Below is a small trained network, with its code and all its weights. Each question gives an input and a target symbol and asks what happens when units are switched off, that is, made to give their printed mean instead of their output.

import numpy as np


def w(rows, s, z=0):
    codes = np.array(rows[::2]) - 128.0
    scale = np.full(codes.shape[1], s)
    scale[-1] = z or s
    return codes * scale


def norm(h):
    return h / np.sqrt((h * h).mean(-1, keepdims=True) + 1e-5)


def f(y):
    return y / 2 * (1 + np.tanh(0.7978845608 * (y + 0.044715 * y**3)))


def softmax(a):
    e = np.exp(a - a.max(-1, keepdims=True))
    return e / e.sum(-1, keepdims=True)


def log_softmax(a):
    a = a - a.max(-1, keepdims=True)
    return a - np.log(np.exp(a).sum(-1, keepdims=True))


def net(x, mask):
    ids = ['ΦΩαβγεζηθλπψ'.index(c) for c in x.split()]
    T = len(ids)
    res = E[ids] + P[:T]
    r = norm(res)
    for j in range(2):
        rows = slice(3 * j, 3 * j + 3)
        q, k, v = (r @ M[0][rows].T for M in (Q, K, V))
        z = softmax(np.where(np.tri(T) > 0, q @ k.T / 3**0.5, -1e9)) @ v
        o = O[0][rows]
        res = res + np.where(mask[j], z, o[:, -1]) @ o[:, :-1]
    y = f(norm(res) @ A[0][:, :-1].T + A[0][:, -1])
    res = res + np.where(mask[2:10], y, B[0][:, -1]) @ B[0][:, :-1]
    return log_softmax(norm(res)[-1] @ U[:, :-1].T + U[:, -1])


Q, K, V, O, A, B = {}, {}, {}, {}, {}, {}
E = w([
[72,144,74,41],'Φ',
[102,226,82,84],'Ω',
[193,100,158,215],'α',
[84,84,143,106],'β',
[172,42,201,223],'γ',
[138,162,134,76],'ε',
[39,114,98,37],'ζ',
[183,184,93,248],'η',
[187,113,214,243],'θ',
[39,79,140,142],'λ',
[133,167,176,136],'π',
[30,150,137,103],'ψ',
],0.014)
P = w([
[127,64,43,124],'0',
[65,3,61,80],'1',
[88,56,72,101],'2',
[109,69,67,129],'3',
[112,69,98,136],'4',
[128,74,68,143],'5',
[187,84,52,169],'6',
[64,47,124,56],'7',
[116,35,170,112],'8',
],0.0021)
Q[0] = w([
[84,122,253,66],'head 0',
[199,118,46,193],'head 0',
[26,137,33,146],'head 0',
[189,47,109,225],'head 1',
[115,75,108,240],'head 1',
[121,142,33,4],'head 1',
],0.0057)
K[0] = w([
[208,133,53,128],'head 0',
[151,65,158,136],'head 0',
[165,219,208,176],'head 0',
[123,99,198,68],'head 1',
[105,253,233,148],'head 1',
[134,37,108,86],'head 1',
],0.0061)
V[0] = w([
[80,174,232,115],'head 0',
[2,135,71,140],'head 0',
[192,147,28,33],'head 0',
[102,69,96,105],'head 1',
[126,198,147,116],'head 1',
[134,235,222,147],'head 1',
],0.0088)
O[0] = w([
[181,159,247,1,168],'head 0',
[67,203,80,110,254],'head 0',
[202,122,82,165,116],'head 0',
[166,131,137,164,162],'head 1',
[133,135,94,62,135],'head 1',
[74,118,129,10,111],'head 1',
],0.0075,0.0051)
A[0] = w([
[127,59,109,180,61],'neuron 0',
[193,113,254,175,185],'neuron 1',
[111,164,230,251,252],'neuron 2',
[230,239,99,205,5],'neuron 3',
[141,235,215,36,239],'neuron 4',
[216,123,51,23,152],'neuron 5',
[200,242,160,97,228],'neuron 6',
[72,62,112,135,173],'neuron 7',
],0.0055,0.002)
B[0] = w([
[147,60,87,254,117],'neuron 0',
[111,186,71,58,152],'neuron 1',
[227,151,119,146,219],'neuron 2',
[175,131,98,59,159],'neuron 3',
[152,38,142,56,252],'neuron 4',
[137,28,136,191,166],'neuron 5',
[169,52,250,137,210],'neuron 6',
[183,80,39,161,173],'neuron 7',
],0.0052,0.0038)
U = w([
[173,148,83,152,124],'Φ',
[146,129,29,83,207],'Ω',
[142,90,156,175,53],'α',
[152,192,224,185,87],'β',
[24,114,153,215,124],'γ',
[215,45,72,88,133],'ε',
[145,205,98,160,98],'ζ',
[131,107,96,154,90],'η',
[101,90,194,53,160],'θ',
[56,232,190,152,253],'λ',
[105,115,100,71,69],'π',
[121,254,90,42,73],'ψ',
],0.0087,0.0042)

Each question gives the input, a string of symbols that net reads in full, and the target symbol t.
The units are the heads (3 rows each of Q, K, V and O) and the neurons (one row each of A and B). Each row of codes is followed by its name. A weight is (code - 128) times the scale printed after its matrix; where a second scale follows, it is the last column's (O, A, B and U).
mask holds one flag per unit, heads first, then neurons. A switched-off unit (its flag False) gives its mean, the last column of its rows in O or B, instead of its output. The means were averaged over made-up inputs and are rounded, as every weight is.
A unit's drop is (log p(t) with every unit on - log p(t) with that unit switched off) / (log p(t) with every unit on - log p(t) with every unit switched off).
The circuit of an input: a set's keep is (log p(t) with only the set's units on - log p(t) with every unit switched off) / (log p(t) with every unit on - log p(t) with every unit switched off). Starting from all 10 units, units are removed one at a time, each time the one whose removal leaves the highest keep (on an exact tie, the one counted first), for as long as the keep stays at least 0.8.
units of the circuit, in order: the units of the circuit, biggest drop first
unit that matters most: the unit with the biggest drop
which heads matter: for each layer, one digit per head in row order, 1 if its drop is at least 0.15 and else 0, layers parted by /
drop of u: that unit's drop, to one decimal
input ζ π θ γ, target θ: which heads matter => 01
input λ λ θ, target λ: units of the circuit, in order => head 0
input ε Ω Ω Ω Ω ψ ε, target ε: units of the circuit, in order => head 0; neuron 5
input λ β η λ β, target γ: which heads matter => 10
input Ω ε π, target θ: which heads matter => 01
input Ω λ Ω ε θ π Φ, target θ: which heads matter => 10
input π θ θ Ω, target θ: units of the circuit, in order => head 0; neuron 4
input θ θ λ ε, target θ: which heads matter => 00
input λ λ ψ λ, target λ: which heads matter => 11
input ψ θ θ π λ ε Ω, target θ: which heads matter => 10
input ζ ζ π λ θ, target θ: drop of neuron 4 => 0.1
input λ η ε ε, target ε: drop of head 1 => 0.0
input π λ γ, target θ: drop of head 1 => 0.7
input θ ε Ω λ λ θ Ω π η, target θ: unit that matters most => head 1
